Below are the code and all the weights of a small trained network. Each question names an input and a class and asks about switching units off, where a switched-off unit gives its printed mean instead of its output.

import numpy as np


def w(rows, s, z=0):
    codes = np.array(rows[::2]) - 128.0
    scale = np.full(codes.shape[1], s)
    scale[-1] = z or s
    return codes * scale


def norm(h):
    return h / np.sqrt((h * h).mean(-1, keepdims=True) + 1e-5)


def f(y):
    return np.maximum(y, 0)


def log_softmax(a):
    a = a - a.max(-1, keepdims=True)
    return a - np.log(np.exp(a).sum(-1, keepdims=True))


def net(x, mask):
    res = np.array(x, float).reshape(1, 8) / 4 @ E
    u = 0
    for l in range(2):
        y = f(norm(res) @ A[l][:, :-1].T + A[l][:, -1])
        res = res + np.where(mask[u : u + 16], y, B[l][:, -1]) @ B[l][:, :-1]
        u += 16
    return log_softmax(norm(res)[-1] @ U[:, :-1].T + U[:, -1])


A, B = {}, {}
E = w([
[221,88,83,54,208,85,102,229,89,187],'x0',
[134,143,176,22,134,109,144,179,183,40],'x1',
[67,115,116,194,153,25,159,174,122,181],'x2',
[134,120,129,99,88,187,174,146,212,219],'x3',
[125,211,89,122,75,97,203,177,48,192],'x4',
[78,74,112,124,23,109,227,115,111,80],'x5',
[85,254,78,127,78,54,137,102,182,49],'x6',
[165,119,145,37,167,134,118,152,125,48],'x7',
],0.0049)
A[0] = w([
[116,74,138,119,109,245,127,12,34,106,38],'0.n1',
[86,75,128,115,166,92,114,147,176,96,110],'0.n2',
[94,144,122,131,90,192,32,58,113,144,147],'0.n3',
[184,44,141,96,181,150,29,243,90,192,100],'0.n4',
[128,206,191,112,87,229,161,90,191,117,183],'0.n5',
[132,62,208,194,166,169,81,99,129,133,115],'0.n6',
[91,154,186,177,253,3,112,225,122,38,35],'0.n7',
[75,127,163,168,136,118,143,121,216,54,198],'0.n8',
[27,77,172,125,192,119,154,235,169,78,114],'0.n9',
[190,121,64,64,211,152,113,187,58,213,43],'0.n10',
[148,208,106,49,38,54,171,123,122,54,11],'0.n11',
[161,121,139,84,167,58,39,72,195,31,113],'0.n12',
[190,114,169,97,156,96,105,134,87,108,8],'0.n13',
[183,191,115,127,200,99,82,41,138,126,75],'0.n14',
[129,55,133,120,112,152,121,135,222,119,4],'0.n15',
[77,149,132,90,65,54,116,181,96,116,120],'0.n16',
],0.0062,0.0027)
B[0] = w([
[87,70,215,179,128,155,159,158,170,18,201],'0.n1',
[183,136,189,60,156,155,106,49,178,159,176],'0.n2',
[43,56,89,93,164,245,153,164,144,102,189],'0.n3',
[233,93,88,152,155,99,118,158,120,139,255],'0.n4',
[180,99,101,174,50,224,180,122,151,133,226],'0.n5',
[79,126,117,45,101,85,149,134,76,45,201],'0.n6',
[127,155,181,104,214,113,170,40,182,168,226],'0.n7',
[225,184,144,72,144,116,77,139,53,210,227],'0.n8',
[167,186,112,158,206,82,63,16,156,195,197],'0.n9',
[192,53,105,165,147,133,141,214,164,101,233],'0.n10',
[150,76,86,7,138,141,177,143,82,90,207],'0.n11',
[98,185,149,183,174,134,93,112,98,213,233],'0.n12',
[152,112,134,119,133,128,186,159,145,181,164],'0.n13',
[102,154,2,193,200,213,91,147,94,84,172],'0.n14',
[138,71,198,99,32,75,57,57,195,185,161],'0.n15',
[151,131,108,120,107,90,181,67,106,102,186],'0.n16',
],0.0056,0.0058)
A[1] = w([
[123,210,117,32,87,102,207,163,90,107,59],'1.n1',
[103,76,181,184,119,119,166,177,95,25,94],'1.n2',
[117,179,231,122,187,60,96,95,167,160,6],'1.n3',
[49,106,80,237,45,2,136,120,71,192,115],'1.n4',
[123,80,192,79,87,77,73,102,181,154,31],'1.n5',
[127,134,137,142,148,185,137,52,47,84,206],'1.n6',
[69,76,74,158,181,77,170,106,124,178,184],'1.n7',
[75,212,156,147,129,127,159,65,163,90,178],'1.n8',
[164,122,162,75,171,172,101,186,93,145,80],'1.n9',
[175,216,76,109,139,87,214,152,159,74,3],'1.n10',
[77,79,134,240,123,83,223,114,71,159,56],'1.n11',
[90,120,177,88,141,209,103,129,118,131,145],'1.n12',
[126,101,79,34,122,99,76,251,127,156,90],'1.n13',
[97,88,139,77,164,91,95,69,197,129,68],'1.n14',
[99,102,165,68,116,139,115,99,57,61,159],'1.n15',
[86,209,68,163,200,166,84,118,130,119,67],'1.n16',
],0.0078,0.0023)
B[1] = w([
[66,55,33,92,108,93,219,84,66,50,227],'1.n1',
[57,108,208,173,175,116,62,123,147,148,201],'1.n2',
[155,164,154,81,136,126,186,87,87,141,236],'1.n3',
[106,237,194,147,54,49,158,216,79,148,240],'1.n4',
[134,202,140,92,54,176,77,38,183,177,179],'1.n5',
[83,132,93,165,155,90,132,204,111,101,254],'1.n6',
[114,254,165,102,41,178,156,128,101,129,235],'1.n7',
[211,115,127,131,194,97,94,177,91,184,226],'1.n8',
[139,83,109,177,81,49,123,189,135,137,231],'1.n9',
[71,59,118,107,120,147,104,59,109,77,217],'1.n10',
[90,175,190,167,104,43,97,131,147,127,233],'1.n11',
[102,125,120,167,98,181,120,119,184,161,203],'1.n12',
[151,77,120,181,152,42,106,104,136,104,222],'1.n13',
[155,185,176,69,106,157,140,80,152,158,204],'1.n14',
[121,70,129,98,97,66,103,105,206,127,209],'1.n15',
[66,192,88,90,171,229,85,167,77,80,205],'1.n16',
],0.0066,0.0048)
U = w([
[85,45,65,49,80,70,211,71,54,68,224],'0',
[60,188,177,182,48,45,189,169,39,194,156],'1',
[232,16,105,169,199,58,116,181,110,188,252],'2',
[113,66,112,160,60,255,212,136,170,187,15],'3',
[62,172,58,174,219,215,48,166,50,88,77],'4',
[203,167,170,48,238,90,142,30,81,202,102],'5',
[36,7,193,201,123,166,83,132,142,82,85],'6',
[195,78,195,49,75,178,88,20,184,207,26],'7',
],0.009,0.0034)

Each question gives the input, the list of numbers given to net, and the class t.
The units are the neurons (one row each of A and B). Each row of codes is followed by its name. A weight is (code - 128) times the scale printed after its matrix; where a second scale follows, it is the last column's (A, B and U).
mask holds one flag per neuron, layer by layer. A switched-off neuron (its flag False) gives its mean, the last column of its row in B, instead of its output. The means were averaged over made-up inputs and are rounded, as every weight is.
A unit's drop is (log p(t) with every unit on - log p(t) with that unit switched off) / (log p(t) with every unit on - log p(t) with every unit switched off).
The circuit of an input: a set's keep is (log p(t) with only the set's units on - log p(t) with every unit switched off) / (log p(t) with every unit on - log p(t) with every unit switched off). Starting from the 12 units with the biggest drops (on a tie, the unit counted first), units are removed one at a time, each time the one whose removal leaves the highest keep (on an exact tie, the one counted first), for as long as the keep stays at least 0.8.
circuit, biggest first: the units of the circuit, biggest drop first
top k neurons: the k neurons with the biggest drops, biggest first
top k neurons in layer l: the k neurons of layer l with the biggest drops, biggest first
input [-8,8,-4,-6,-4,-8,4,-3], class 4: top neuron => (0.n14)
input [-5,-4,2,7,-1,8,-8,7], class 6: circuit, biggest first => (0.n1 1.n2)
input [-1,5,3,8,2,5,-8,7], class 7: top 3 neurons => (0.n15 1.n5 0.n9)
input [5,4,3,5,-8,0,-5,-1], class 7: circuit, biggest first => (0.n15 1.n5)
input [-8,6,7,8,0,7,4,-2], class 0: circuit, biggest first => (0.n11 1.n1)
input [0,3,3,2,-2,3,-6,-5], class 7: circuit, biggest first => (1.n5 0.n15)
input [-1,-3,4,1,7,5,7,0], class 0: top 2 neurons => (1.n1 0.n11)
input [-8,3,-2,8,4,2,6,-2], class 0: circuit, biggest first => (1.n1 0.n11)
input [2,-1,-3,2,-8,8,-5,7], class 7: circuit, biggest first => (0.n15 1.n5)
input [-3,7,-8,-1,0,-6,-3,1], class 3: top 2 neurons => (0.n5 1.n12)
input [-6,2,-6,-2,4,2,-7,-1], class 6: top 2 neurons => (0.n1 1.n2)
input [-2,5,8,4,7,1,4,-1], class 0: top 2 neurons in layer 0 => (0.n11 0.n12)
input [0,1,-7,-7,-8,-1,2,-6], class 4: top 2 neurons in layer 0 => (0.n12 0.n14)
input [-6,-3,5,8,-3,1,3,2], class 7: top 2 neurons in layer 0 => (0.n8 0.n15)
input [3,2,5,5,2,6,-5,0], class 1: circuit, biggest first => (1.n7)
input [-4,-1,1,-1,4,-6,8,0], class 4: top 2 neurons => (0.n14 1.n16)
input [-4,-1,-8,7,0,2,8,4], class 3: top 4 neurons => (0.n5 0.n6 0.n3 1.n12)
input [4,-6,7,-7,6,-3,7,8], class 0: circuit, biggest first => (1.n10 1.n1)
input [8,7,-3,6,0,0,8,5], class 0: top 2 neurons => (1.n1 1.n10)
input [6,-4,-6,-2,-1,-4,5,-2], class 4: circuit, biggest first => (0.n14)
